Each row has a name. After each piece below comes the name of the row it's from, unless a question asks for something else. Each question is about the rows just above it.

[174 109 103  99 131 143] = vak
[151  75 110  93 176 108] = tuv
[159  84 118 104 145 126] = kiv
[ 76 126 119  75 156 112] = bupil
[ 76 126  87  75 156 112] = Fogu
[ 76 126  87 129 156 112] = kala
[143 110 103 174 131  99] = fes
[104 145 126 159  84 118] is which row reordered?
kiv
Which row holds these entries in another order? [143 131  99 103 109 174]
vak

[183 194 106 109 121 150 133 149 150]  padi
[194 121 133 107 150 183 149 109 150]  fom
[ 89 122 150 137  83 146 109 151 146]  nov
[ 89 109 151 146 138 122  83 150 146]  pemaz
[140 186 142 101 102 145 122 126 112]  Pul
[143 119 132 154 126 102 146 149 122]  kof
[ 83 146 151 109  89 146 150 123 138]  nus
[120 146 141 129 104 124 121 129 108]  kob
[130 157 141 145 109  90 139 140  96]  liko
[135  80 116 145 129 153 129 139 159]  Rofat
[136 164 137 133 120  98 142 139 104]  bot
[149 107 133 121 194 182 150 109 150]  burol
[104 136 164 137 133 120  98 142 139] is which row reordered?
bot
Which row holds these entries in another order? [121 150 133 109 194 149 183 107 150]
fom
[106 109 121 133 149 150 150 183 194] is which row reordered?
padi
Which row holds these entries in another order? [ 83  89 109 122 137 146 146 150 151]
nov
Which row holds these entries in another order? [150 109 149 183 150 107 133 121 194]
fom
[ 83  89 109 122 138 146 146 150 151] is which row reordered?
pemaz
Put [138  83 146  89 109 122 150 151 146] back in order: which row is it?
pemaz

[122 137 108 116 130 141 119 135 131 136 130 133 132 135 127 123 150 109
 120 143 138 139 115 138 131 135 140 127 110 117 130 121 118 128 134 130
 112 124 126 119 128 134 121 120 127 133 127 130 130 122 123 148 126 126
 136 123 125 122 125 135] -> bive
[121 114 121  91 118 124 111 126 103 130 101 122 115 113 123 139 147 121
 147 130 149 108 153 131 112 150 148 155  86 145 175 129 141 113 172 117
 133 136 127 143 125 118 126  88 100 132 147 131 133 143 113 123 122 138
 134 117 138 112 147 134] -> gugon
[134 125 124 117 119 126 144 127 117 117 127 135 124 137 112 129 132 128
 141 130 135 122 119 122 126 129 126 130 136 136 124 125 125 129 135 138
 136 108 119 139 136 116 120 128 133 121 123 133 130 123 138 145 133 124
 134 130 147 114 112 128] -> Bizo
[149 117 121 123 130 131 134 129 138 143 118 113 172 113 175 111 134 126
 132 125 101 113 112 133 117 139 147 121 118 147 103 124 126 138 108 122
 155 140 143 114 127 153 112 133 136 150  91 147 123 100 130  88 131 147
 115 121  87 145 122 147] -> nezig
[143 106 138 129 157 129 135 125 143 120 133 146 128 111 141 110 111 128
 152 111 117 140 108 120 137 112 138 146 131 141 160 135 175 103 124 145
 145 108 110 128 137 124 100 117 127 125 132 121 134 142  81 113 131 105
 120 141 169 152  81 132] -> tokif
[132 125 124 117 119 127 148 130 118 120 131 133 123 138 112 130 131 127
 140 130 136 121 119 123 128 128 123 130 137 135 126 125 127 130 135 139
 133 108 116 141 135 115 120 127 135 122 121 136 134 122 138 143 130 123
 134 126 150 110 109 126] -> Mok
[128 131 135 145 141 129  81 112 142 127 105 128 138 108 152 120 129 133
 109 128 111 143 141 131 117 132 146 125 110 120 125 134 124 121 117 111
 132 160 157 100 124 152 141 135 113 137 146 106 103 138 111 110 140 143
 120 145  81 175 169 137] -> Dut
[ 87 127 123 114 129 149 117 101 172 100 147 130 155  88 108 147 138 153
 147 133 131 134 143 150 121 138 126 118 124 113 111 121 131 117 133 122
 141 132 112 126 130 125 103 118 147 113 143  91 145 134 112 139 115 147
 113 123 136 175 122 121] -> fitu
[108 112 112 114 116 117 117 117 119 119 119 120 121 122 122 123 123 124
 124 124 124 125 125 125 126 126 126 127 127 128 128 128 129 129 129 130
 130 130 130 132 133 133 133 134 134 135 135 135 136 136 136 136 137 138
 138 139 141 144 145 147] is which row reordered?
Bizo
[ 81  81 100 103 105 106 108 109 110 110 111 111 111 112 113 117 117 120
 120 120 121 124 124 125 125 127 128 128 128 129 129 131 131 132 132 133
 134 135 135 137 137 138 138 140 141 141 141 142 143 143 145 145 146 146
 152 152 157 160 169 175] is which row reordered?
Dut
[135 122 137 108 116 130 141 119 135 131 136 130 133 132 135 127 123 150
 109 120 143 138 139 115 138 131 135 140 127 110 117 130 121 118 128 134
 130 112 124 126 119 128 134 121 120 127 133 127 130 130 122 123 148 126
 126 136 123 125 122 125] is which row reordered?
bive
Which row holds these entries in another order? [131 136 130 133 132 135 127 123 150 109 120 143 138 139 115 138 131 135
 140 127 110 117 130 121 118 128 134 130 112 124 126 119 128 134 121 120
 127 133 127 130 130 122 123 148 126 126 136 123 125 122 125 135 122 137
 108 116 130 141 119 135]
bive
Put [122 121  87 127 123 114 129 149 117 101 172 100 147 130 155  88 108 147
 138 153 147 133 131 134 143 150 121 138 126 118 124 113 111 121 131 117
 133 122 141 132 112 126 130 125 103 118 147 113 143  91 145 134 112 139
 115 147 113 123 136 175] back in order: which row is it?
fitu
Put [123 150 109 120 143 138 139 115 138 131 135 140 127 110 117 130 121 118
 128 134 130 112 124 126 119 128 134 121 120 127 133 127 130 130 122 123
 148 126 126 136 123 125 122 125 135 122 137 108 116 130 141 119 135 131
 136 130 133 132 135 127] back in order: which row is it?
bive
[123 148 140 134 120 133 137 116 127 133 130 138 135 143 130 131 135 123
 124 132 131 136 141 130 139 112 122 128 120 122 108 127 121 110 119 119
 130 123 126 130 126 135 123 136 117 135 134 121 126 125 118 150 128 115
 127 125 127 138 109 130] is which row reordered?
Mok

[108 179 140 126 146] -> bebi
[140 126 108 179 145] -> Taf
[101 171 125 126 142] -> rakos
[145 179 108 126 140] is which row reordered?
Taf
Which row holds these entries in another order? [145 179 140 108 126]
Taf
[179 108 146 140 126] is which row reordered?
bebi
Put [101 125 126 142 171] back in order: which row is it?
rakos
Put [108 126 140 146 179] back in order: which row is it?
bebi
Put [108 126 140 145 179] back in order: which row is it?
Taf
Which row holds these entries in another order? [108 145 140 179 126]
Taf

